Below are the code and all the weights of a small trained network. Each question names an input and a target symbol and asks about switching units off, where a switched-off unit gives its printed mean instead of its output.

import numpy as np


def w(rows, s, z=0):
    codes = np.array(rows[::2]) - 128.0
    scale = np.full(codes.shape[1], s)
    scale[-1] = z or s
    return codes * scale


def norm(h):
    return h / np.sqrt((h * h).mean(-1, keepdims=True) + 1e-5)


def f(y):
    return np.maximum(y, 0)


def softmax(a):
    e = np.exp(a - a.max(-1, keepdims=True))
    return e / e.sum(-1, keepdims=True)


def log_softmax(a):
    a = a - a.max(-1, keepdims=True)
    return a - np.log(np.exp(a).sum(-1, keepdims=True))


def net(x, mask):
    ids = ['αβγδξπτφψω'.index(c) for c in x.split()]
    T = len(ids)
    res = E[ids] + P[:T]
    u = 0
    for l in range(3):
        q, k, v = (norm(res) @ M[l].T for M in (Q, K, V))
        z = softmax(np.where(np.tri(T) > 0, q @ k.T / 3**0.5, -1e9)) @ v
        res = res + np.where(mask[u], z, O[l][:, -1]) @ O[l][:, :-1]
        u += 1
        y = f(norm(res) @ A[l][:, :-1].T + A[l][:, -1])
        res = res + np.where(mask[u : u + 4], y, B[l][:, -1]) @ B[l][:, :-1]
        u += 4
    return log_softmax(norm(res)[-1] @ U[:, :-1].T + U[:, -1])


Q, K, V, O, A, B = {}, {}, {}, {}, {}, {}
E = w([
[105,110,113,165,122],'α',
[147,149,114,139,120],'β',
[82,145,152,104,79],'γ',
[124,82,128,115,108],'δ',
[142,141,169,192,235],'ξ',
[161,49,169,1,179],'π',
[134,103,166,128,111],'τ',
[130,125,167,124,128],'φ',
[70,149,118,104,140],'ψ',
[112,92,115,105,119],'ω',
],0.0065)
P = w([
[12,239,1,112,203],'0',
[86,59,125,144,236],'1',
[93,55,117,142,233],'2',
[89,71,146,133,225],'3',
[121,84,142,76,134],'4',
[141,97,167,88,125],'5',
[142,56,177,89,107],'6',
[152,101,150,77,95],'7',
[167,115,165,84,75],'8',
[167,100,168,90,43],'9',
[180,101,182,74,42],'10',
[198,34,189,81,76],'11',
[194,69,178,77,63],'12',
[211,43,184,73,49],'13',
],0.00095)
Q[0] = w([
[254,165,103,107,144],'L0H0',
[4,115,132,124,114],'L0H0',
[210,157,103,94,182],'L0H0',
],0.0059)
K[0] = w([
[45,44,170,144,173],'L0H0',
[224,238,74,148,86],'L0H0',
[52,59,173,164,254],'L0H0',
],0.0042)
V[0] = w([
[115,162,63,95,170],'L0H0',
[253,163,150,184,86],'L0H0',
[206,181,74,120,53],'L0H0',
],0.0023)
O[0] = w([
[149,104,153,27,215,182],'L0H0',
[4,98,188,165,72,1],'L0H0',
[31,10,169,101,101,68],'L0H0',
],0.0018,0.0014)
A[0] = w([
[184,218,216,180,191,242],'L0N0',
[69,54,16,44,166,134],'L0N1',
[223,6,144,224,167,6],'L0N2',
[78,229,85,108,119,132],'L0N3',
],0.0022,0.0012)
B[0] = w([
[159,10,127,137,83,204],'L0N0',
[192,87,222,200,116,254],'L0N1',
[94,222,141,95,251,177],'L0N2',
[196,151,167,154,173,213],'L0N3',
],0.0022,0.0019)
Q[1] = w([
[48,36,207,124,187],'L1H0',
[62,44,186,151,156],'L1H0',
[160,83,174,46,2],'L1H0',
],0.0063)
K[1] = w([
[215,176,73,91,145],'L1H0',
[217,179,64,126,140],'L1H0',
[173,118,147,118,2],'L1H0',
],0.0078)
V[1] = w([
[177,117,253,157,92],'L1H0',
[64,36,134,53,85],'L1H0',
[49,33,153,140,123],'L1H0',
],0.0027)
O[1] = w([
[71,174,165,226,253,87],'L1H0',
[92,16,229,68,180,4],'L1H0',
[10,19,228,116,109,46],'L1H0',
],0.0021,0.0016)
A[1] = w([
[121,244,96,50,149,247],'L1N0',
[3,184,97,127,124,107],'L1N1',
[144,91,177,109,123,121],'L1N2',
[126,2,86,80,78,110],'L1N3',
],0.0033,0.0015)
B[1] = w([
[10,6,136,124,165,252],'L1N0',
[115,187,73,45,227,204],'L1N1',
[111,79,188,89,62,153],'L1N2',
[145,237,231,170,134,157],'L1N3',
],0.0025,0.0036)
Q[2] = w([
[33,212,21,92,151],'L2H0',
[2,156,42,104,192],'L2H0',
[167,131,142,153,116],'L2H0',
],0.0047)
K[2] = w([
[168,3,127,137,180],'L2H0',
[168,64,105,115,181],'L2H0',
[101,142,150,138,102],'L2H0',
],0.0063)
V[2] = w([
[171,109,75,128,251],'L2H0',
[222,126,170,193,119],'L2H0',
[167,244,194,81,169],'L2H0',
],0.0027)
O[2] = w([
[198,202,173,168,123,250],'L2H0',
[195,18,146,153,139,56],'L2H0',
[191,116,133,2,171,98],'L2H0',
],0.0035,0.0018)
A[2] = w([
[91,156,120,175,135,144],'L2N0',
[155,142,2,189,111,93],'L2N1',
[74,130,161,108,120,253],'L2N2',
[174,125,137,142,115,175],'L2N3',
],0.0059,0.0024)
B[2] = w([
[163,107,87,70,112,196],'L2N0',
[252,61,23,103,17,206],'L2N1',
[85,189,40,139,119,252],'L2N2',
[56,134,95,132,61,175],'L2N3',
],0.0038,0.0039)
U = w([
[96,132,158,195,91,78],'α',
[198,97,44,131,69,190],'β',
[46,152,56,83,174,181],'γ',
[105,59,158,123,129,65],'δ',
[129,123,161,136,114,83],'ξ',
[130,113,147,121,132,14],'π',
[76,81,132,207,120,51],'τ',
[174,159,165,210,200,252],'φ',
[151,208,187,92,89,104],'ψ',
[163,74,185,10,148,111],'ω',
],0.012,0.0039)

Each question gives the input, a string of symbols that net reads in full, and the target symbol t.
The units are the heads (3 rows each of Q, K, V and O) and the neurons (one row each of A and B). Each row of codes is followed by its name. A weight is (code - 128) times the scale printed after its matrix; where a second scale follows, it is the last column's (O, A, B and U).
mask holds one flag per unit, layer by layer, with each layer's heads first. A switched-off unit (its flag False) gives its mean, the last column of its rows in O or B, instead of its output. The means were averaged over made-up inputs and are rounded, as every weight is.
A unit's drop is (log p(t) with every unit on - log p(t) with that unit switched off) / (log p(t) with every unit on - log p(t) with every unit switched off).
The circuit of an input: a set's keep is (log p(t) with only the set's units on - log p(t) with every unit switched off) / (log p(t) with every unit on - log p(t) with every unit switched off). Starting from the 12 units with the biggest drops (on a tie, the unit counted first), units are removed one at a time, each time the one whose removal leaves the highest keep (on an exact tie, the one counted first), for as long as the keep stays at least 0.8.
units of the circuit, in order: the units of the circuit, biggest drop first
unit that matters most: the unit with the biggest drop
k most important neurons: the k neurons with the biggest drops, biggest first
k most important neurons of layer l: the k neurons of layer l with the biggest drops, biggest first
drop when u is switched off: that unit's drop, to one decimal
input τ ψ φ ω, target τ: 3 most important neurons => (L0N1; L1N1; L0N0)
input β ψ β ψ ψ β ψ ω β, target ω: units of the circuit, in order => (L1H0; L0H0; L2N1)
input ψ τ α δ, target ψ: units of the circuit, in order => (L1N3; L2N1; L1N0)
input ψ ψ ω ψ δ, target ψ: units of the circuit, in order => (L1N3; L2N1)
input ω ψ ω ξ φ ψ τ φ, target ω: units of the circuit, in order => (L1H0)
input α ω ω, target α: 3 most important neurons => (L0N1; L2N1; L1N3)
input γ ψ φ, target γ: 2 most important neurons of layer 0 => (L0N1; L0N2)
input β τ ψ α φ α τ, target α: 2 most important neurons => (L2N1; L1N1)
input φ α ξ τ, target φ: units of the circuit, in order => (L0H0; L2N1)
input γ π τ, target γ: 2 most important neurons => (L2N2; L0N2)
input ψ ψ ψ β φ, target ψ: 3 most important neurons => (L2N1; L2N2; L0N0)
input ψ π ω ξ α β α β, target α: 2 most important neurons => (L2N1; L1N1)
input ξ ψ ξ ω π ω, target ω: 3 most important neurons => (L1N0; L0N3; L1N2)
input ψ γ ψ ψ β γ φ α β, target γ: 2 most important neurons => (L2N1; L2N2)
input ψ ψ τ ψ β α β, target α: units of the circuit, in order => (L1H0; L2N1; L0H0; L1N1)
input δ β ω α ω ψ γ β, target ω: 3 most important neurons => (L1N0; L1N3; L2N1)
input τ α ψ ψ π ψ ψ ψ ω, target ψ: 2 most important neurons => (L1N3; L2N1)
input ψ ψ ψ π φ ψ π ξ ψ ψ ξ ψ γ, target γ: unit that matters most => L2N2
input ψ α τ τ φ, target α: 3 most important neurons => (L1N1; L0N0; L2N1)
input α β α α α ψ ξ ψ ψ ψ ψ β τ, target ψ: 2 most important neurons of layer 2 => (L2N1; L2N2)
input α ψ δ α ψ γ α ω, target ψ: 2 most important neurons => (L1N3; L1N0)
input α ψ ξ ψ β ψ ψ γ ψ α β, target ψ: 2 most important neurons of layer 1 => (L1N0; L1N3)
input ξ α β ψ ψ β, target ψ: most important neuron of layer 0 => (L0N1)
input ψ ψ α ψ δ α α ξ φ δ, target α: 2 most important neurons => (L1N1; L2N1)
input ψ γ φ γ δ β γ β, target γ: drop when L2N1 is switched off => 0.4
input ψ ψ φ, target ψ: drop when L2H0 is switched off => 0.2
input τ α α π δ ξ ψ ψ ψ α α ψ δ, target α: drop when L1N1 is switched off => 0.2
input α ψ α ψ τ β β π ψ ξ γ, target γ: drop when L0N1 is switched off => 0.1
